Here is a tiny trained network, its code and every weight. The questions are about switching its units off for an input and a class, where a switched-off unit gives its printed mean instead of its output.

import numpy as np


def w(rows, s, z=0):
    codes = np.array(rows[::2]) - 128.0
    scale = np.full(codes.shape[1], s)
    scale[-1] = z or s
    return codes * scale


def norm(h):
    return h / np.sqrt((h * h).mean(-1, keepdims=True) + 1e-5)


def f(y):
    return y / 2 * (1 + np.tanh(0.7978845608 * (y + 0.044715 * y**3)))


def log_softmax(a):
    a = a - a.max(-1, keepdims=True)
    return a - np.log(np.exp(a).sum(-1, keepdims=True))


def net(x, mask):
    res = np.array(x, float).reshape(1, 5) / 4 @ E
    u = 0
    for l in range(2):
        y = f(norm(res) @ A[l][:, :-1].T + A[l][:, -1])
        res = res + np.where(mask[u : u + 11], y, B[l][:, -1]) @ B[l][:, :-1]
        u += 11
    return log_softmax(norm(res)[-1] @ U[:, :-1].T + U[:, -1])


A, B = {}, {}
E = w([
[140,95,94,100,154,130,151],'x0',
[38,102,232,60,54,127,221],'x1',
[160,2,136,219,57,224,214],'x2',
[87,31,118,197,165,66,71],'x3',
[109,107,130,111,95,162,107],'x4',
],0.0053)
A[0] = w([
[167,87,139,126,132,149,174,155],'L0N0',
[173,128,185,145,155,163,156,155],'L0N1',
[99,83,165,124,194,92,12,203],'L0N2',
[133,168,136,168,122,201,219,191],'L0N3',
[152,123,96,90,141,109,165,190],'L0N4',
[52,138,159,74,152,98,148,136],'L0N5',
[160,152,97,74,145,138,145,68],'L0N6',
[215,109,102,187,120,179,111,64],'L0N7',
[1,196,85,63,141,83,131,250],'L0N8',
[104,125,121,92,83,111,190,62],'L0N9',
[151,178,89,136,124,117,55,180],'L0N10',
],0.0086,0.0023)
B[0] = w([
[102,207,194,156,115,176,36,171],'L0N0',
[101,123,72,99,32,161,180,155],'L0N1',
[158,11,109,93,3,111,179,237],'L0N2',
[73,186,24,99,95,167,56,214],'L0N3',
[96,122,151,142,4,142,123,146],'L0N4',
[197,71,159,205,20,129,189,191],'L0N5',
[150,106,136,106,216,181,56,141],'L0N6',
[193,215,180,199,113,192,86,202],'L0N7',
[223,99,202,118,93,113,89,253],'L0N8',
[102,105,132,141,137,145,183,161],'L0N9',
[34,119,95,56,233,144,60,212],'L0N10',
],0.0058,0.006)
A[1] = w([
[128,81,129,73,36,174,87,141],'L1N0',
[89,2,92,140,144,120,129,136],'L1N1',
[134,178,141,59,108,103,100,199],'L1N2',
[188,126,148,127,81,145,89,189],'L1N3',
[103,119,106,226,130,206,152,255],'L1N4',
[111,107,110,86,127,3,97,117],'L1N5',
[102,128,64,43,157,71,67,190],'L1N6',
[134,121,120,175,132,154,90,16],'L1N7',
[53,142,162,209,109,174,185,113],'L1N8',
[122,154,135,111,85,134,166,176],'L1N9',
[207,152,189,74,194,134,98,156],'L1N10',
],0.009,0.0026)
B[1] = w([
[148,208,110,109,218,114,145,255],'L1N0',
[87,189,140,144,145,66,84,187],'L1N1',
[180,111,93,204,173,234,167,181],'L1N2',
[229,66,95,195,176,152,116,219],'L1N3',
[29,102,115,166,47,99,135,236],'L1N4',
[95,99,52,83,80,108,168,183],'L1N5',
[151,73,100,66,235,110,147,199],'L1N6',
[223,144,92,177,147,6,191,143],'L1N7',
[74,126,134,48,253,7,138,196],'L1N8',
[159,192,180,64,114,163,186,170],'L1N9',
[28,190,239,111,141,221,166,183],'L1N10',
],0.0057,0.0072)
U = w([
[172,142,116,46,248,204,109,113],'0',
[165,71,46,75,196,47,93,149],'1',
[147,213,64,171,101,193,88,252],'2',
[129,89,58,240,114,80,96,13],'3',
[224,184,220,78,126,178,201,102],'4',
[191,40,182,99,52,74,160,99],'5',
[61,218,117,63,84,170,213,122],'6',
[29,132,170,144,130,53,165,136],'7',
],0.013,0.0023)

Each question gives the input, the list of numbers given to net, and the class t.
The units are the neurons (one row each of A and B). Each row of codes is followed by its name. A weight is (code - 128) times the scale printed after its matrix; where a second scale follows, it is the last column's (A, B and U).
mask holds one flag per neuron, layer by layer. A switched-off neuron (its flag False) gives its mean, the last column of its row in B, instead of its output. The means were averaged over made-up inputs and are rounded, as every weight is.
A unit's drop is (log p(t) with every unit on - log p(t) with that unit switched off) / (log p(t) with every unit on - log p(t) with every unit switched off).
The circuit of an input: a set's keep is (log p(t) with only the set's units on - log p(t) with every unit switched off) / (log p(t) with every unit on - log p(t) with every unit switched off). Starting from the 12 units with the biggest drops (on a tie, the unit counted first), units are removed one at a time, each time the one whose removal leaves the highest keep (on an exact tie, the one counted first), for as long as the keep stays at least 0.8.
circuit, biggest first: the units of the circuit, biggest drop first
most important unit: the unit with the biggest drop
k most important neurons: the k neurons with the biggest drops, biggest first
k most important neurons of layer l: the k neurons of layer l with the biggest drops, biggest first
input [5,6,5,0,4], class 6: most important unit -> L0N3
input [-8,-4,0,2,7], class 1: circuit, biggest first -> (L0N10, L0N2)
input [8,0,5,0,-7], class 2: circuit, biggest first -> (L0N3, L0N0)
input [8,2,4,0,-4], class 6: 2 most important neurons -> (L0N3, L0N1)
input [-3,4,0,2,0], class 5: 3 most important neurons -> (L0N5, L1N10, L0N10)
input [8,-6,1,0,-6], class 2: circuit, biggest first -> (L0N7, L1N8)
input [-5,0,-1,1,0], class 1: 3 most important neurons of layer 1 -> (L1N0, L1N1, L1N4)
input [5,1,-4,-4,-2], class 4: 3 most important neurons of layer 0 -> (L0N8, L0N5, L0N3)
input [7,4,0,7,0], class 5: 2 most important neurons -> (L0N2, L0N10)
input [-6,-5,0,6,7], class 1: circuit, biggest first -> (L0N10, L0N2, L1N0)
input [5,2,7,2,3], class 7: 2 most important neurons -> (L1N8, L0N8)
input [-5,2,-7,-2,-5], class 4: 4 most important neurons -> (L0N8, L0N5, L1N10, L0N3)
input [8,-3,4,-1,-5], class 2: 2 most important neurons of layer 0 -> (L0N7, L0N0)
input [3,1,3,7,-4], class 7: 2 most important neurons of layer 1 -> (L1N1, L1N3)
input [7,7,5,0,-6], class 6: circuit, biggest first -> (L0N3)
input [-3,0,8,0,7], class 2: 3 most important neurons of layer 0 -> (L0N3, L0N7, L0N0)
input [3,2,-8,-7,-6], class 4: 2 most important neurons of layer 0 -> (L0N8, L0N5)
input [5,6,0,-2,6], class 4: 4 most important neurons of layer 0 -> (L0N8, L0N10, L0N5, L0N2)
input [1,-1,8,-5,-3], class 2: 2 most important neurons of layer 0 -> (L0N3, L0N7)
input [-1,6,-4,1,-7], class 5: circuit, biggest first -> (L0N5)
input [1,0,1,-2,8], class 2: 3 most important neurons -> (L0N10, L0N3, L1N10)
input [6,3,-1,7,8], class 5: 2 most important neurons -> (L0N2, L0N10)
input [-2,4,0,6,5], class 5: 2 most important neurons of layer 0 -> (L0N2, L0N10)
